How the units are linked:
state | x u j
fb | ds sf ht
bc | qp bd pm
sq | tg qp bc
gm | bc pm lc
fq | sg sg zd
nb | gp qt nj
rp | tb qh hd
sg | jc cp fj
gj | pn fr zc
tg | gm nb qp
qp | lc ds fb
lh | lg tt gd
qh | mc gp cp
tl | qn jr jr
nf | zs dz pn
mc | gf zd nb
mq | ct sg fq
ds | zg cf sf
sj | fl dj qg
sn | gf fz lg
fr | qn fr pf
ct | fz jm rc
bb | sj qg sm
gp | hl nm rn
hz | sn ct pj
zs | ft jr qn
zc | fr fr ft
qc | rc bb mj
lg | rj hz jh
nj | qt pm tb
dz | zc qm lm
pf | cm qz lp
rc | jm cm bb
qm | pf lp hq
ft | tl nf tt
cf | fp ft tb
tt | nf pn ht
hl | nj cq nm
ht | sf zj fp
zd | fj qh dh
gd | lh jl rj
tr | hc tg sq
cp | bd zm fz
zm | nb nj hl
jm | mj ct nb
lc | fr zg ds
pj | ct rc qc
cq | rp hd ht
fp | lj tl ft
ms | mj fl gp
sm | qg rn mq
hq | lp lh gd
gf | pj qc qc
jc | pj dh cp
lm | qm hq cm
dj | rc fq rn
cm | hq gd bb
rn | dj jc sg
lj | tr sq bd
mj | bb rn fl
hd | lj bd hc
lp | qz lg lh
tb | sc tr lj
qn | tt gj qp
qg | rn gp rn
fl | sm mq mq
nm | zd sc ht
jr | gj zc dz
rj | jl sn hz
pm | fb ht fb
jl | jh cm sn
fj | cp rn qh
zg | ht fp cf
fz | rc mj jm
qz | gd rj pf
jh | hz pj qn
hc | zs gm tg
bd | sq bc gm
qt | dh tb bc
sc | hd hc tr
dh | qh nb fl
sf | ds zs sf
zj | tt qn tl
pn | dz lm fr

The rows follow the links: the fewer symbols apart two units are, the more alike their rows tend to be.

Each row, then its unit:
(10, -19, -22, 49, -8, -1, -76, 16, 15, 40, 92, 2, -78, -26, -9, -30, 15, 10, -34, 28, -23, 6, -7, 14, -66, 47, 8, -14, 12, -45, -3, -60, -19, 6, 55, -2, -27, -2); unit qz
(-27, 39, -70, -2, 40, 19, 38, 61, -1, -30, -3, 32, 42, 31, 65, 18, -2, -8, -11, -24, 75, 49, 27, -50, 62, -21, 7, -49, 10, 6, 7, -16, -5, -17, -57, -11, 30, 16); unit jm
(70, -9, 5, 50, -2, -31, -38, -6, 28, 10, -54, -61, 11, 11, 25, 57, -34, -23, -3, -25, 20, 9, -63, -18, -9, 16, -10, 65, -36, 1, 2, 33, 60, 16, 23, 46, 58, -49); unit qh
(17, 19, 85, -79, -14, 8, 58, 9, 23, -10, -24, -47, 18, 3, -33, -6, 9, -18, 3, 20, -67, -36, 30, 27, -13, 58, 41, -43, 24, 4, -6, 40, 21, -26, 52, -13, 46, 22); unit ht
(-46, -47, -33, 6, 10, 10, -75, -110, -2, -14, 23, 21, 65, 3, -24, -18, -9, 5, 40, 7, -15, -30, -8, 16, 31, -7, -83, -2, -15, 39, 16, 3, -3, 35, -12, 21, -41, 44); unit bd
(17, -18, -18, -4, -7, -71, 8, 69, 7, 37, -42, 3, 22, -1, 35, -22, 4, 13, 6, -23, 44, 2, -5, -52, -10, -99, -41, 34, 32, -9, -56, -10, -76, -41, -12, 29, -19, 3); unit dj
(-44, -52, -13, -28, 12, 9, -58, -94, 9, -13, 20, 24, 66, -1, -36, -33, 9, 7, 48, 21, -35, -46, 5, 21, 25, -10, -66, -25, -9, 34, 13, 23, -5, 19, 9, 26, -45, 62); unit gm
(7, 17, -48, 20, 72, 72, -33, 49, 3, -24, 41, 60, -19, 11, 58, 5, 11, 11, -13, 7, 32, 33, 5, -3, 21, 31, 36, -64, -30, -33, 55, -5, 61, 0, -10, 33, 14, 30); unit jh
(-7, 28, -65, 13, 68, 46, -1, 63, 4, -27, 11, 54, 22, 21, 79, 17, 4, 0, -10, -10, 65, 45, 15, -35, 47, -6, 21, -65, -15, -15, 30, 0, 39, -13, -37, 33, 25, 25); unit pj
(-1, 4, -8, -7, -43, -79, 36, 58, 13, 34, -35, -15, 20, 6, 14, -13, 4, 3, -11, -15, 29, 12, 10, -52, -9, -75, -31, 22, 56, 7, -67, -23, -100, -34, -5, -15, -13, -16); unit qg
(3, 1, -24, -8, -28, -73, 32, 68, 6, 27, -40, -14, 25, 5, 22, -12, -2, 4, -9, -20, 42, 11, 5, -51, 2, -88, -37, 27, 48, 1, -64, -14, -93, -40, -18, 5, -9, -5); unit fl
(-11, 7, 83, -63, -5, 48, 89, -25, -45, -27, -29, 29, -30, -11, -40, -11, 16, 16, 26, -4, -26, -27, 24, 51, 17, -21, 53, 18, -21, 8, 44, 42, 24, 2, -45, -21, -19, 0); unit zs
(-29, 25, -37, -12, -21, -49, 47, 75, 0, 19, 4, 15, 16, 4, 29, -17, 12, 8, -16, -16, 45, 37, 34, -52, 12, -64, -24, -21, 58, -1, -54, -42, -102, -39, -28, -31, -17, -1); unit bb
(6, 25, 91, -56, 4, 50, 103, 2, -38, -16, -39, 7, -43, -7, -22, 1, 16, 6, 9, -3, -34, -15, 17, 43, 4, 4, 78, 4, -21, -9, 42, 47, 43, -10, -21, -21, 6, -9); unit zj
(4, 25, -73, 27, 75, 55, -37, 59, 15, -21, 47, 47, -10, 14, 61, 7, 7, 3, -22, 13, 34, 33, 6, -17, 19, 41, 30, -75, -15, -29, 41, -15, 48, 1, 0, 28, 24, 28); unit sn
(-57, -47, -39, -9, 6, 12, -54, -101, 0, -25, 25, 30, 59, 5, -36, -21, 2, 7, 43, 17, -17, -36, 4, 16, 34, -20, -75, -13, -18, 40, 10, 2, -12, 29, -13, 12, -45, 44); unit sq
(6, -22, -7, 44, -24, -7, -61, 5, -2, 48, 85, 4, -93, -38, -33, -38, 11, 9, -27, 23, -25, -2, -4, 17, -70, 23, 9, 19, 14, -40, -6, -63, -32, 4, 35, -18, -42, -13); unit pf

Each walk starts at a row. The symbols on each line, taken left to right, move it on to the next unit.
Each answer is a row, close to the row of the unit it stands for.
(59, 14, -15, 47, 28, -7, -31, 14, 11, -13, -47, -45, 20, 19, 47, 62, -29, -24, -14, -28, 39, 23, -55, -20, 9, 33, 8, 31, -43, 5, 14, 27, 87, 10, 5, 43, 70, -43)
u u u u x u u: (30, 34, 7, 24, -48, -70, 32, 23, 22, 9, -48, -88, 17, 16, 10, 45, -35, -32, -26, -25, 19, 21, -14, -34, -6, 11, -12, 42, 28, 19, -58, -5, -22, -8, 13, -29, 59, -58)
x x x u u x j j: (-26, -43, 32, -65, 19, 18, -28, -49, 11, -6, 3, 31, 55, -3, -32, -52, 26, 16, 47, 22, -56, -61, 19, 32, 2, -3, -42, -42, 0, 11, 14, 47, -1, -8, 29, 40, -29, 89)
(-25, 48, -64, -7, 41, 17, 40, 78, -2, -27, 0, 45, 33, 28, 67, 8, 4, -2, -17, -8, 72, 45, 37, -46, 52, -27, 18, -62, 13, 5, 0, -17, -15, -20, -51, -6, 22, 12)
j j j x x: (-13, 35, -86, 6, 55, 28, 15, 70, -3, -31, 1, 46, 36, 28, 72, 10, -2, 3, -15, -17, 75, 43, 18, -52, 51, -25, 6, -54, -2, 4, 5, -11, 9, -15, -42, 10, 23, 22)
x x x j u x j: (-30, 41, -66, 3, 31, 1, 34, 80, -5, -15, 13, 47, 24, 20, 69, 7, 9, 10, -18, -13, 66, 48, 28, -48, 49, -39, 0, -54, 26, -9, -6, -19, -37, -26, -48, 0, 2, 17)
(14, -3, -14, 47, -7, 14, -58, 22, 13, 42, 94, 3, -82, -30, -11, -28, 12, 3, -35, 28, -28, 8, -5, 15, -65, 61, 25, -21, 16, -49, -1, -61, -8, 11, 56, -20, -17, -5)
j u j x: (-2, 46, -67, 11, 62, 41, 7, 61, 2, -40, 1, 37, 23, 28, 79, 30, -5, -5, -15, -13, 63, 42, 9, -34, 51, 9, 22, -60, -18, -11, 29, 0, 45, -9, -34, 15, 33, 12)
u x j j u u: (66, -32, -8, 37, 27, -45, -56, 36, 17, 20, -60, 1, 23, 13, 58, 21, -8, 4, 11, -27, 40, 5, -50, -33, -6, -58, -33, 50, -28, -10, -2, 37, 27, -13, 6, 95, 26, -3)
(-15, 31, 85, -77, -12, 34, 93, -13, -7, -26, -29, -15, 13, 0, -42, -10, 13, 3, 11, 10, -66, -29, 44, 41, 12, 34, 51, -36, 9, 12, 11, 49, 13, -13, 12, -33, 8, 8)
u u x j j j: (7, 23, 85, -41, -14, 50, 85, -1, -48, -13, -18, 14, -83, -21, -33, -6, 12, 16, 1, 1, -28, -14, 14, 51, -14, 7, 80, 25, -18, -22, 41, 14, 33, -3, -23, -36, -12, -25)
j u u x u u: (-5, -10, 16, 35, -44, -1, -3, -3, -33, 44, 64, 12, -107, -39, -40, -33, 8, 15, -24, 5, -18, 3, -5, 31, -56, -10, 26, 45, 6, -30, 0, -62, -44, 8, -5, -45, -57, -39)
(1, -23, 8, 41, -38, -13, -36, -5, -17, 45, 71, 2, -96, -37, -39, -29, 10, 12, -30, 25, -21, 5, -5, 23, -73, 9, 24, 29, 11, -37, -4, -62, -41, 11, 17, -38, -52, -29)
u j x u u u x: (-25, 35, -54, -12, 0, -32, 60, 77, -3, -1, -20, 17, 35, 19, 45, 1, -2, 8, -17, -24, 56, 38, 29, -54, 35, -63, -15, -26, 45, 8, -40, -30, -73, -29, -36, -19, 0, 2)
j x j x u u u j: (25, 19, -21, 38, -10, -23, -19, -38, 29, -29, -37, -74, 48, 29, 15, 76, -42, -47, -15, -13, 28, 27, -34, -23, 20, 57, -7, 21, -15, 35, -7, 11, 53, 28, 0, -10, 77, -56)
(13, -7, -33, 53, -5, 6, -68, 24, 19, 36, 95, 11, -70, -24, -11, -26, 5, 5, -42, 32, -17, 8, 2, 5, -58, 59, 21, -28, 17, -48, -9, -62, -10, 4, 53, -9, -18, 2)
u u x j j j: (4, 22, -64, 22, 71, 60, -38, 52, 10, -24, 43, 52, 0, 15, 59, 5, 10, 4, -17, 7, 38, 37, 10, -19, 19, 34, 25, -74, -22, -27, 45, -16, 48, -1, -6, 30, 24, 36)
j x x u u: (32, -20, -8, 7, -27, -83, 2, 61, 12, 37, -54, -12, 17, -2, 35, -6, 2, 1, 0, -20, 40, 6, -12, -47, -17, -87, -42, 48, 34, -1, -57, 1, -66, -42, 0, 32, -7, -13)
(-8, -41, 59, -81, 14, 20, -1, -23, 8, 2, -7, 28, 30, -8, -31, -53, 32, 22, 39, 27, -64, -64, 21, 33, -7, -7, -4, -39, 3, 3, 10, 51, -1, -22, 43, 43, -28, 80)
j j j x x u j: (-1, 20, 80, -54, -8, 44, 105, -12, -47, -22, -37, 9, -46, -9, -34, -5, 8, 12, 14, -12, -26, -17, 22, 45, 8, -13, 69, 23, -18, -5, 38, 32, 28, -2, -41, -29, -11, -17)
u j u j j j: (4, -5, -16, -12, -30, -77, 31, 60, 8, 33, -29, -2, 20, -4, 17, -23, 6, 8, -4, -21, 34, 7, 11, -53, -11, -86, -39, 19, 54, -2, -65, -19, -99, -39, -10, -4, -22, 1)
(19, 5, 75, -83, 2, 6, 40, 32, 27, 12, -16, -15, 26, -1, -16, -32, 27, 11, 7, 24, -75, -46, 31, 18, -21, 33, 23, -56, 28, -9, -13, 51, 1, -38, 67, 21, 23, 55)
x x x u u: (3, 2, 57, -35, 20, 66, 63, -10, -57, -26, -25, 48, -51, -15, -18, -12, 14, 21, 26, 3, -12, -13, 10, 50, 15, -32, 62, 21, -45, -15, 60, 43, 49, -1, -43, 2, -28, 0)
x x u x x: (2, -20, 55, -6, 1, 40, 34, -25, -62, 5, -16, 48, -72, -33, -28, -17, 13, 30, 20, -13, -3, -20, -11, 50, -9, -61, 34, 61, -48, -16, 51, 16, 20, 12, -53, 3, -58, -19)
(67, -11, -4, 47, -1, -46, -49, 0, 21, 7, -68, -60, 24, 14, 32, 53, -32, -26, -2, -23, 28, 9, -63, -29, -11, -4, -20, 63, -22, 13, -15, 25, 45, 6, 21, 47, 56, -41)
x x x j x x j u: (0, 8, -23, 39, -14, -17, -38, -85, 29, -30, -13, -73, 55, 23, -22, 54, -45, -42, -1, 1, -5, -5, -35, -3, 22, 66, -33, 21, -22, 47, -10, 10, 47, 46, 18, -12, 52, -36)
u j u j j j: (8, -11, 61, -75, 8, 0, 11, 11, 36, 0, -15, -12, 41, 0, -21, -33, 27, 8, 17, 29, -82, -54, 28, 18, -17, 34, 6, -62, 27, -9, -14, 48, 0, -31, 78, 32, 15, 64)
(68, -48, -8, 15, 8, -50, -63, 31, 15, 32, -59, -2, 6, -7, 40, -2, 0, 2, 20, -22, 30, -11, -52, -33, -28, -73, -39, 66, -20, -13, -13, 34, 6, -24, 18, 90, 4, 6)
u j u j j u j x: (63, -35, -18, 42, 25, -26, -72, -6, 19, 11, -52, -24, 21, 9, 40, 29, -20, -13, 18, -28, 36, 0, -68, -18, -3, -24, -40, 58, -51, 3, 4, 40, 57, 8, 14, 84, 34, -9)
u u x u: (-57, 15, -24, 13, -28, -1, 4, -102, 8, -40, 15, -53, 52, 15, -42, 34, -36, -32, 1, 6, -15, 1, 6, 16, 42, 59, -27, -7, 0, 50, -10, -12, 11, 50, -8, -60, 21, -32)
